x =
[[114, 119, 129, 99, 126, 126],
 [155, 120, 122, 134, 149, 152],
 [141, 157, 147, 128, 140, 115]]
x[0,0] -> 114
x[:, 5] -> [126, 152, 115]
x[0] -> [114, 119, 129, 99, 126, 126]
x[1,5] -> 152
x[:, 3] -> [99, 134, 128]
x[:, 4] -> [126, 149, 140]
x[2,2] -> 147
x[0,5] -> 126
x[0,2] -> 129
x[0,3] -> 99

A =
[[129 127 129 129]
 [138 152 136 115]
 [128 128 129 129]
 [142 125 123 124]
 [130 131 137 128]
 [137 127 122 129]
 [128 128 128 125]
 [129 127 133 125]
 [130 128 129 125]
 [126 130 128 129]
 [129 128 128 130]
 [126 130 128 129]
 [128 129 129 126]]
Indices start at 0.
row 0 col 0 -> 129
row 4 col 3 -> 128
row 3 col 2 -> 123
row 11 col 0 -> 126
row 11 col 1 -> 130
row 7 col 1 -> 127
row 8 col 2 -> 129
row 10 col 1 -> 128
row 7 col 0 -> 129
row 9 col 0 -> 126
row 2 col 2 -> 129
row 2 col 0 -> 128
row 7 col 2 -> 133
row 8 col 3 -> 125
row 9 col 2 -> 128
row 10 col 2 -> 128
row 6 col 3 -> 125
row 5 col 0 -> 137
row 6 col 1 -> 128
row 12 col 2 -> 129

arr = [157 105 120 114 152 146]
arr[0]	157
arr[3]	114

B =
[[124 123 135 153 157 147 118 123 102 137 132 149]
 [125 124 133 141 133 128 111 120 118 125 126 150]]
B[0, 0]	124
B[1, 0]	125
B[1, 8]	118
B[1]	[125, 124, 133, 141, 133, 128, 111, 120, 118, 125, 126, 150]
B[:, 4]	[157, 133]
B[0, 5]	147
B[0]	[124, 123, 135, 153, 157, 147, 118, 123, 102, 137, 132, 149]
B[1, 11]	150
B[:, 10]	[132, 126]

m =
[[132 117 148 124 117 116 106 127 129 131 118 142 131 125]
 [119 141 140 116 112 116 133 124 122 124 131 154 144 124]
 [128 141 126 140 117 112 133 124 131 120 133 149 138 126]
 [132 125 153 121 117 136 133 124 137 114 111 119 138 134]
 [139 141 132 124 117 125 135 124 144 119 118 128 138 125]
 [120 141 123 143 117 125 135 124 129 115 117 128 138 125]
 [126 141 128 156 117 127 133 129 128 102 102 126 138 125]]
m[0,-14] => 132
m[-1,13] => 125
m[:, 11] => [142, 154, 149, 119, 128, 128, 126]
m[-5] => [128, 141, 126, 140, 117, 112, 133, 124, 131, 120, 133, 149, 138, 126]
m[3,-9] => 136
m[-7,6] => 106
m[-1,2] => 128
m[:, 1] => [117, 141, 141, 125, 141, 141, 141]
m[-7,11] => 142
m[4,-8] => 135
m[-2,-8] => 135
m[-7,-13] => 117
m[3,-2] => 138
m[4,-6] => 144
m[-5,4] => 117
m[2,7] => 124
m[-4,-6] => 137
m[-6,0] => 119
m[4,-14] => 139
m[0] => [132, 117, 148, 124, 117, 116, 106, 127, 129, 131, 118, 142, 131, 125]
m[3,1] => 125
m[5,10] => 117
m[-4,-4] => 111
m[-2,-3] => 128
m[5,8] => 129
m[-2] => [120, 141, 123, 143, 117, 125, 135, 124, 129, 115, 117, 128, 138, 125]
m[:, 7] => [127, 124, 124, 124, 124, 124, 129]
m[6,-7] => 129

a =
array([[121, 130, 134, 131, 124, 121, 134, 129, 123, 117, 131, 130, 117,
        129],
       [111, 122, 123, 138, 107, 112, 132, 132, 112, 113, 118, 117, 100,
        125],
       [125, 121, 116, 128, 116, 122, 119, 132, 115, 131, 117, 123, 115,
        121],
       [113, 133, 136, 124, 122, 123, 132, 125, 135, 123, 135, 136, 121,
        134],
       [130, 132, 137, 126, 131, 128, 128, 122, 132, 132, 134, 133, 138,
        140],
       [117, 128, 132, 134, 119, 122, 136, 130, 123, 118, 126, 126, 111,
        129]])
a[0,-14]	121
a[1,-11]	138
a[:, -3]	[130, 117, 123, 136, 133, 126]
a[-3,-1]	134
a[1]	[111, 122, 123, 138, 107, 112, 132, 132, 112, 113, 118, 117, 100, 125]
a[0,-11]	131
a[:, -4]	[131, 118, 117, 135, 134, 126]
a[3]	[113, 133, 136, 124, 122, 123, 132, 125, 135, 123, 135, 136, 121, 134]
a[-3,-7]	125
a[-4,2]	116
a[:, 12]	[117, 100, 115, 121, 138, 111]
a[0]	[121, 130, 134, 131, 124, 121, 134, 129, 123, 117, 131, 130, 117, 129]
a[-6,-6]	123
a[2]	[125, 121, 116, 128, 116, 122, 119, 132, 115, 131, 117, 123, 115, 121]
a[-2,13]	140
a[:, 3]	[131, 138, 128, 124, 126, 134]
a[-2,-10]	131
a[:, -12]	[134, 123, 116, 136, 137, 132]
a[2,-11]	128
a[-2,-11]	126
a[1,6]	132
a[-2,-3]	133
a[:, 9]	[117, 113, 131, 123, 132, 118]
a[1,-13]	122
a[-4,10]	117
a[:, -13]	[130, 122, 121, 133, 132, 128]
a[-5,-3]	117
a[-6,7]	129
a[2,-14]	125
a[-5,4]	107
a[0,12]	117
a[-6,-12]	134
a[5]	[117, 128, 132, 134, 119, 122, 136, 130, 123, 118, 126, 126, 111, 129]
a[-3,4]	122
a[:, -7]	[129, 132, 132, 125, 122, 130]

grid =
[[121 130 108 141]
 [133 147 141 136]
 [122 130 108 141]
 [131 148 141 137]
 [121 130 108 141]
 [133 147 141 136]
 [151 126 121 122]]
Rows and columns are counted from 0.
(0, 0) -> 121
(1, 3) -> 136
(5, 0) -> 133
(2, 3) -> 141
(6, 2) -> 121
(2, 1) -> 130
(5, 3) -> 136
(5, 2) -> 141
(6, 1) -> 126
(1, 0) -> 133

W = 117  114  129  121  105  144  122  115  115  121  128  129
W[0] = 117
W[5] = 144
W[9] = 121

X =
[[141 131 121 130 123 128 127 100]
 [134 132 114 107 116 127 130 113]
 [120 111 129 113 116 113 121 127]
 [114 125 130 114 131 118 113 137]
 [142 124 122 111 118 112 122 128]
 [114 117 128 120 114 138 150 134]
 [120 125 137 139 134 119 105 126]
 [147 122 128 133 126 114 116 117]
 [133 146 124 136 139 135 119 111]]
X[0, 0] -> 141
X[1, 4] -> 116
X[8, 6] -> 119
X[0, 6] -> 127
X[8, 2] -> 124
X[8] -> [133, 146, 124, 136, 139, 135, 119, 111]
X[6, 7] -> 126
X[8, 4] -> 139
X[4, 5] -> 112
X[5, 2] -> 128
X[5, 6] -> 150
X[:, 6] -> [127, 130, 121, 113, 122, 150, 105, 116, 119]
X[6, 2] -> 137
X[2, 5] -> 113
X[:, 2] -> [121, 114, 129, 130, 122, 128, 137, 128, 124]
X[4, 7] -> 128
X[4] -> [142, 124, 122, 111, 118, 112, 122, 128]
X[2] -> [120, 111, 129, 113, 116, 113, 121, 127]
X[4, 3] -> 111
X[:, 1] -> [131, 132, 111, 125, 124, 117, 125, 122, 146]
X[:, 7] -> [100, 113, 127, 137, 128, 134, 126, 117, 111]
X[4, 4] -> 118
X[:, 5] -> [128, 127, 113, 118, 112, 138, 119, 114, 135]
X[7] -> [147, 122, 128, 133, 126, 114, 116, 117]
X[7, 2] -> 128
X[6, 6] -> 105

data = (129, 121, 99, 111, 143)
data[0] => 129
data[3] => 111
